Below are the code and all the weights of a small trained network. Each question names an input and a class and asks about switching units off, where a switched-off unit gives its printed mean instead of its output.

import numpy as np


def w(rows, s, z=0):
    codes = np.array(rows[::2]) - 128.0
    scale = np.full(codes.shape[1], s)
    scale[-1] = z or s
    return codes * scale


def norm(h):
    return h / np.sqrt((h * h).mean(-1, keepdims=True) + 1e-5)


def f(y):
    return y / 2 * (1 + np.tanh(0.7978845608 * (y + 0.044715 * y**3)))


def log_softmax(a):
    a = a - a.max(-1, keepdims=True)
    return a - np.log(np.exp(a).sum(-1, keepdims=True))


def net(x, mask):
    res = np.array(x, float).reshape(1, 4) / 4 @ E
    u = 0
    for l in range(2):
        y = f(norm(res) @ A[l][:, :-1].T + A[l][:, -1])
        res = res + np.where(mask[u : u + 9], y, B[l][:, -1]) @ B[l][:, :-1]
        u += 9
    return log_softmax(norm(res)[-1] @ U[:, :-1].T + U[:, -1])


A, B = {}, {}
E = w([
[121,2,123,167],'x0',
[134,131,137,132],'x1',
[31,134,190,111],'x2',
[175,157,202,161],'x3',
],0.0042)
A[0] = w([
[89,117,163,85,36],'L0N1',
[159,171,187,52,175],'L0N2',
[216,188,214,221,108],'L0N3',
[39,118,209,84,113],'L0N4',
[97,145,31,147,94],'L0N5',
[175,64,105,134,248],'L0N6',
[79,182,68,173,86],'L0N7',
[68,166,42,108,99],'L0N8',
[2,130,108,82,137],'L0N9',
],0.0064,0.0019)
B[0] = w([
[249,100,107,167,124],'L0N1',
[109,68,57,64,185],'L0N2',
[37,129,89,169,254],'L0N3',
[255,175,69,209,219],'L0N4',
[87,126,110,201,162],'L0N5',
[119,194,122,127,239],'L0N6',
[120,83,149,157,132],'L0N7',
[59,135,154,161,178],'L0N8',
[185,192,155,143,243],'L0N9',
],0.0052,0.0027)
A[1] = w([
[153,182,73,144,142],'L1N1',
[94,175,181,247,52],'L1N2',
[157,20,165,194,137],'L1N3',
[138,114,16,143,103],'L1N4',
[134,173,128,73,126],'L1N5',
[1,157,98,165,99],'L1N6',
[21,199,145,234,252],'L1N7',
[161,91,131,57,9],'L1N8',
[167,230,128,52,90],'L1N9',
],0.0055,0.002)
B[1] = w([
[148,93,148,127,174],'L1N1',
[159,109,121,186,175],'L1N2',
[1,188,72,44,173],'L1N3',
[159,165,212,154,171],'L1N4',
[72,56,158,66,130],'L1N5',
[105,96,180,199,183],'L1N6',
[159,80,89,149,253],'L1N7',
[99,133,236,162,101],'L1N8',
[79,84,97,121,154],'L1N9',
],0.0065,0.0054)
U = w([
[2,116,56,77,166],'0',
[138,99,91,175,198],'1',
[109,88,106,214,143],'2',
[223,168,105,151,156],'3',
[146,87,211,132,68],'4',
[144,105,233,60,3],'5',
[119,168,198,88,1],'6',
],0.0089,0.0049)

Each question gives the input, the list of numbers given to net, and the class t.
The units are the neurons (one row each of A and B). Each row of codes is followed by its name. A weight is (code - 128) times the scale printed after its matrix; where a second scale follows, it is the last column's (A, B and U).
mask holds one flag per neuron, layer by layer. A switched-off neuron (its flag False) gives its mean, the last column of its row in B, instead of its output. The means were averaged over made-up inputs and are rounded, as every weight is.
A unit's drop is (log p(t) with every unit on - log p(t) with that unit switched off) / (log p(t) with every unit on - log p(t) with every unit switched off).
The circuit of an input: a set's keep is (log p(t) with only the set's units on - log p(t) with every unit switched off) / (log p(t) with every unit on - log p(t) with every unit switched off). Starting from the 12 units with the biggest drops (on a tie, the unit counted first), units are removed one at a time, each time the one whose removal leaves the highest keep (on an exact tie, the one counted first), for as long as the keep stays at least 0.8.
units of the circuit, in order: the units of the circuit, biggest drop first
most important unit: the unit with the biggest drop
top k neurons: the k neurons with the biggest drops, biggest first
top k neurons in layer l: the k neurons of layer l with the biggest drops, biggest first
drop when u is switched off: that unit's drop, to one decimal
input [-3,-3,-3,5], class 2: most important unit	L0N3
input [-3,-4,8,-7], class 3: top 3 neurons in layer 0	[L0N4 L0N9 L0N1]
input [4,-4,0,3], class 0: top 3 neurons	[L1N3 L0N9 L0N8]
input [-7,-7,-5,4], class 0: top 2 neurons	[L0N4 L1N9]
input [-3,-5,8,1], class 3: units of the circuit, in order	[L0N4 L0N3]
input [5,-3,-3,-3], class 0: top 4 neurons	[L0N4 L1N3 L0N3 L1N2]
input [3,4,-6,-4], class 3: units of the circuit, in order	[L0N3 L1N4 L0N6 L1N7]
input [-3,6,-5,8], class 2: units of the circuit, in order	[L0N3 L0N4]
input [-2,4,8,-4], class 3: units of the circuit, in order	[L0N4 L0N9]
input [5,4,6,3], class 3: top 2 neurons in layer 1	[L1N6 L1N9]
input [-5,5,2,-6], class 2: top 2 neurons in layer 1	[L1N3 L1N6]
input [7,4,-7,0], class 0: top 4 neurons in layer 1	[L1N3 L1N7 L1N2 L1N6]
input [7,3,-4,-6], class 0: units of the circuit, in order	[L1N3 L0N4 L1N7]
input [-6,0,-3,-3], class 0: top 3 neurons in layer 0	[L0N4 L0N3 L0N2]
input [3,4,8,-3], class 3: top 2 neurons in layer 0	[L0N4 L0N9]
input [-7,3,-4,-6], class 0: top 4 neurons	[L0N4 L0N3 L1N2 L1N5]
input [-6,1,-2,3], class 0: most important unit	L0N2
input [8,5,-2,-5], class 0: top 2 neurons	[L1N3 L0N3]
input [4,-1,6,3], class 3: top 2 neurons in layer 0	[L0N4 L0N3]
input [-4,3,-6,8], class 2: top 2 neurons	[L0N3 L0N4]
input [-3,-1,1,8], class 2: top 2 neurons	[L0N3 L1N6]
input [-4,-5,7,-7], class 2: top neuron in layer 0	[L0N8]
input [8,2,-2,0], class 0: drop when L0N8 is switched off	0.0
input [-4,-2,-1,-6], class 2: drop when L0N5 is switched off	0.2
input [8,1,-5,6], class 0: drop when L0N4 is switched off	0.3
input [4,3,5,3], class 3: drop when L1N6 is switched off	0.2
